-0.883   1.139  -1.757  -0.358  -1.734   0.391  -1.208  -0.265  -0.915  -0.275   1.523  -0.451  -2.562   1.207
-0.846  -0.557  -0.135   0.016  -1.284  -0.152  -1.458  -0.493   0.063  -0.626  -0.213  -0.445  -1.349  -0.568
-1.212  -0.084  -1.017  -0.178  -1.677  -0.166  -1.069  -0.486   0.052  -0.580   0.260  -0.555  -1.471  -0.275
-0.415  -0.552  -0.512  -0.159  -1.136  -0.050  -1.124  -0.531   0.024  -0.543  -0.402  -0.694  -1.374  -0.550
-0.690  -0.898  -1.010   0.352  -1.266   0.011  -1.191  -0.685  -0.338  -0.948  -0.172  -0.224  -1.066  -0.620
-0.820  -0.819  -0.700  -0.112  -1.298  -0.355  -0.864  -1.141   0.316  -1.067  -0.522  -0.870  -1.396  -0.567
-0.690  -0.329  -0.476  -0.177  -0.975  -0.276  -0.627  -0.585  -0.030  -0.593  -0.311  -0.547  -1.261  -0.501
-> -0.690

 13.126   19.412  -15.418  -18.533   -1.323   18.232
 21.338   19.343  -17.599   24.420   16.696  -13.901
 18.830   16.119   14.384  -17.076  -17.659  -18.596
-14.932   17.289   17.725   17.619   -7.759  -19.821
 -8.065   19.932   21.432  -18.215   13.897   19.067
-> 18.830

  4.4    0.9   -8.0    4.2    2.5   -1.0   -0.3   13.4   17.3   -2.3    1.5
 23.5    1.0   -2.4    1.3    0.6    0.2    1.9  -11.3   -0.3    0.5   -0.2
  3.4    0.2    3.9   -1.1   -0.8    1.1    0.9   -8.4   -8.1    1.3   -0.4
-18.7    0.2   -3.2    2.2    2.0   -0.4   -1.6   21.1   13.6   -1.4    1.9
 -2.0    0.5   -2.7    1.8    1.4   -0.1   -0.2    8.2    8.0   -0.8    1.2
 -6.9    0.4    0.0    0.8    0.8    0.2   -0.2    6.4    3.4   -0.1    0.8
 -5.8    0.6   -2.5    1.7    1.2   -0.2   -0.4   10.4    8.3   -0.8    1.2
-> -2.0

-2.01   0.01  -0.22  -0.79   0.51  -0.68  -0.20   0.06  -1.57
 1.58   0.32   0.96   1.28   0.56   1.44   0.33   0.18   0.60
-1.44  -0.72   0.10  -0.18   1.18   1.48  -1.94   0.57  -1.17
-1.54  -0.18   0.19  -0.23   0.88   0.31  -0.61   0.04  -1.71
 0.03   0.24  -0.61  -0.62  -0.40  -0.61   0.17   0.86   1.67
-1.88   0.14   0.22  -0.36   0.76  -0.50   0.14  -0.32  -2.31
 2.13   0.87   0.22   0.63  -0.56  -0.18   1.48   0.53   2.53
-> 0.03

-1.79  -1.50   0.03  -0.71  -1.05   0.14  -0.86  -0.73  -0.45
-0.81  -2.26   0.19  -0.11  -1.14   0.05  -0.26   1.53  -0.12
-0.28   0.98   0.53  -1.45  -1.78   0.11  -0.57   0.50  -0.08
-1.81  -1.63  -0.12  -1.73  -0.93  -0.01  -0.80   0.40   0.15
-0.69  -1.19  -0.62  -1.00  -0.11  -0.37  -0.43   1.28  -0.25
 0.69  -0.66   1.78  -0.64  -1.38   0.23  -0.31  -0.03  -0.46
-1.81  -0.80  -0.90  -1.38   1.36  -0.62  -0.74   0.18   1.13
 1.47   1.55   0.72   1.13  -1.55   0.30  -0.90  -0.73  -0.46
-1.32  -0.13  -0.90  -1.05   1.26  -0.62  -0.92  -0.37   0.94
 0.46  -2.26   0.49   0.52  -0.27   0.00  -0.51   0.91   0.58
-1.28   0.85  -0.80  -1.73  -1.78  -0.08  -0.92   0.82   0.96
-> -1.32
---
[[ 32  -8   9   2  11  11  -4   7 -11 -18   2  -1  17  -4   3   4]
 [ -7   7   6  -9  12   5 -16   7 -10  -4  -9  -7   6   3   2   2]
 [ 41   7  -5 -13 -21 -21  -9 -18   2 -22  -9   4 -17   6   0   4]
 [-12   4   1  12  13 -14   0  -8   3  20  14  -2  12   1  -1  18]
 [ -5  -5   6  11  -9   5   5 -15   6   6   0  -5 -13  -5  12  -1]
 [ 19  -7 -13   9   3  18  -8   3  -4 -11 -10   6 -13  -8  -3  22]] >> 2

[[-19  -9  13  43  14  30  24 -24 -46  20]
 [ 41   7 -14 -30  13 -45 -40  28  53 -25]
 [ 52  17  26  11  45 -20  49 -47 -29 -25]
 [-28 -49  38 -16 -32  13 -45  35  27  41]
 [ -9 -19  41  33   1 -49  22   4  32 -47]
 [  9 -22 -23  44  15  -9  23 -53  52  48]
 [ 10  18 -52  45 -36  -6  21 -50  -5 -47]] >> -25

[[-27 -23  12   6  44  30 -22  31 -11]
 [-16 -25 -19  10  29   6   8  17   1]
 [-16   2 -17   5  52  -3  -2  27 -10]
 [-11 -15   2  -6  23   6   2  -5  -4]
 [-18 -16   6   7  29  21 -20  26  -9]] >> 1

[[-24  10  -3   7 -25  -3  12  -6 -39 -27   7]
 [-21  -4  -7  -5 -18  -3  -1  18 -36 -28  13]
 [-26   9  14   3  16   8  -3  -8 -20 -20  -6]
 [-28  19   3   7  -1   0  -8   3 -45 -30   2]
 [-10  -2  10   6 -12  -6  11  13 -39 -11  10]
 [-27 -10  14  -2   2 -11  12  11 -23 -19   8]
 [-29   2   2   2  -4  18  -9 -17 -29 -28   5]
 [-22 -19  10   1 -10  -7   4  13 -29 -14  10]
 [-22 -16   7  -4  10  14 -20  -2 -11 -14  -1]] >> 13

[[ -2  -4  21   2 -36  28  18  11 -10 -33  43  -1 -11 -28]
 [ -5  -1   5  -1 -12   8   5  -3   2  -8  10  -2  -6  -5]
 [ -2 -12 -27   7  29 -24 -10  -6 -11  19 -45  -2  21  29]
 [  0  -6  25   4 -41  27  19  17 -12 -43  48   1 -13 -35]
 [ -2  -3  19   1 -33  27  17   9  -8 -30  40  -1 -10 -25]
 [ -4  -1   3  -1  -9   6   3  -3   3  -7   7  -2  -5  -4]
 [ -4  -1   3  -2  -9   5   2  -2   3  -7   6  -2  -5  -4]
 [ -4  -1   2  -2  -7   3   1  -2   3  -6   4  -2  -4  -3]
 [ -1  -4  22   2 -36  27  18  12 -10 -35  43  -1 -11 -29]] >> -5
---
[-47  -3  23  31   0  -2] >> -3

[[-22  14 -43   8  20   5]
 [ 15  -3 -34  -2 -28  27]
 [-31  35   1 -17  19  14]] >> 14

[-26 -21 -52  42  -8] >> -21

[  8 -39 -47 -21 -37] >> -39

[[ 16 -36   3   5 -38  22 -53]
 [ -9 -23   1 -21 -36 -48   7]
 [  2 -23   1  23  21   5   5]] >> -36

[ 15 -26  41  50] >> -26

[[ -8  35 -35  49 -32]
 [ 21  -1  19  40  43]
 [-40  52  11  -5  20]] >> 35
---
array([ 0.9,  1.7, -1.3, -1.7, -0.4,  0.0]) | 0.9
array([ 1.78, -1.19, -1.07,  1.71, -1.13,  1.72]) | 1.78
array([ 0.11, -0.18, -0.06,  0.20,  0.08,  0.00, -0.05]) | 0.11
array([ 18.603,  11.963,   6.426, -14.720,   4.232,  19.167]) | 18.603
array([ -82.6,   63.6,  -27.7,   97.5, -196.1,  -67.5,  107.2]) | -82.6
array([ 0.146, -0.109, -0.119, -0.021, -0.041]) | 0.146
array([ -4.832,   0.593,  13.336,  17.609,  -1.622, -10.545]) | -4.832
array([ -66.72,   30.82,  140.17,  161.74, -137.12]) | -66.72
---
array([[-0.070, -0.163, -0.205, -0.188, -0.055,  0.014,  0.109],
       [ 0.161, -0.005,  0.005, -0.012, -0.080, -0.056,  0.049]])
0.014

array([[ 0.008,  0.069, -0.006,  0.137,  0.021, -0.113],
       [ 0.020,  0.000, -0.008,  0.058,  0.040, -0.113]])
0.021

array([[ -8.175,  -1.974,  13.267, -20.393, -13.304],
       [ -6.467,   8.971, -17.568,  10.641,  10.782]])
-20.393

array([[-10.28, -11.56,  -0.72,  20.86, -13.83,   3.80],
       [-14.74,  -8.41,  -4.35, -11.83,  -7.64, -20.88]])
-13.83

array([[-140.349,  185.976, -126.059, -156.884],
       [-136.462,   98.978, -128.474, -105.491]])
-126.059

array([[ 0.23,  0.15, -1.61, -0.54],
       [ 1.26, -0.90, -0.47, -0.05]])
-1.61
---
0.6,-1.1,0.4,0.5,0.2,1.2 → 0.4
-1.01,1.12,0.76,1.04 → 0.76
-0.01,-0.10,0.04,0.12 → 0.04
-11.72,-18.51,10.23,-8.39,-8.17,-0.83,13.63 → 10.23
-0.10,0.09,-0.07,0.00 → -0.07
-0.2,7.6,18.2,-5.3,-18.6,-0.7,9.0 → 18.2
0.160,-0.028,-0.160,-0.060 → -0.160
-1.485,1.061,-1.388,-1.519 → -1.388
---
-47  -19   13   -1  -39 | -39
 23  -48    6    1  -19   45   34 | 34
 29   12  -33   39 | 39
  9  -29   40  -33    6 | 6
 44  -20   10   -2   38  -11 | -11
-44   15  -34    8   31 | 31
---
array([2307, 3678, 3551, 3397, 8754])
8754
array([3, 8, 1, 6, 5, 6])
6
array([6393, 9321, 2707, 4832, 4420])
4420
array([347, 193, 865, 282, 517, 115])
115
array([170, 106, 226, 122,  48, 133])
133
array([ 27,  23, -30,  20, -47,   5])
5
array([589, 111, 421, 974])
974
array([2, 5, 6, 8, 7, 7, 4])
4
array([ 79, 567, 813, 598, 101, 497])
497
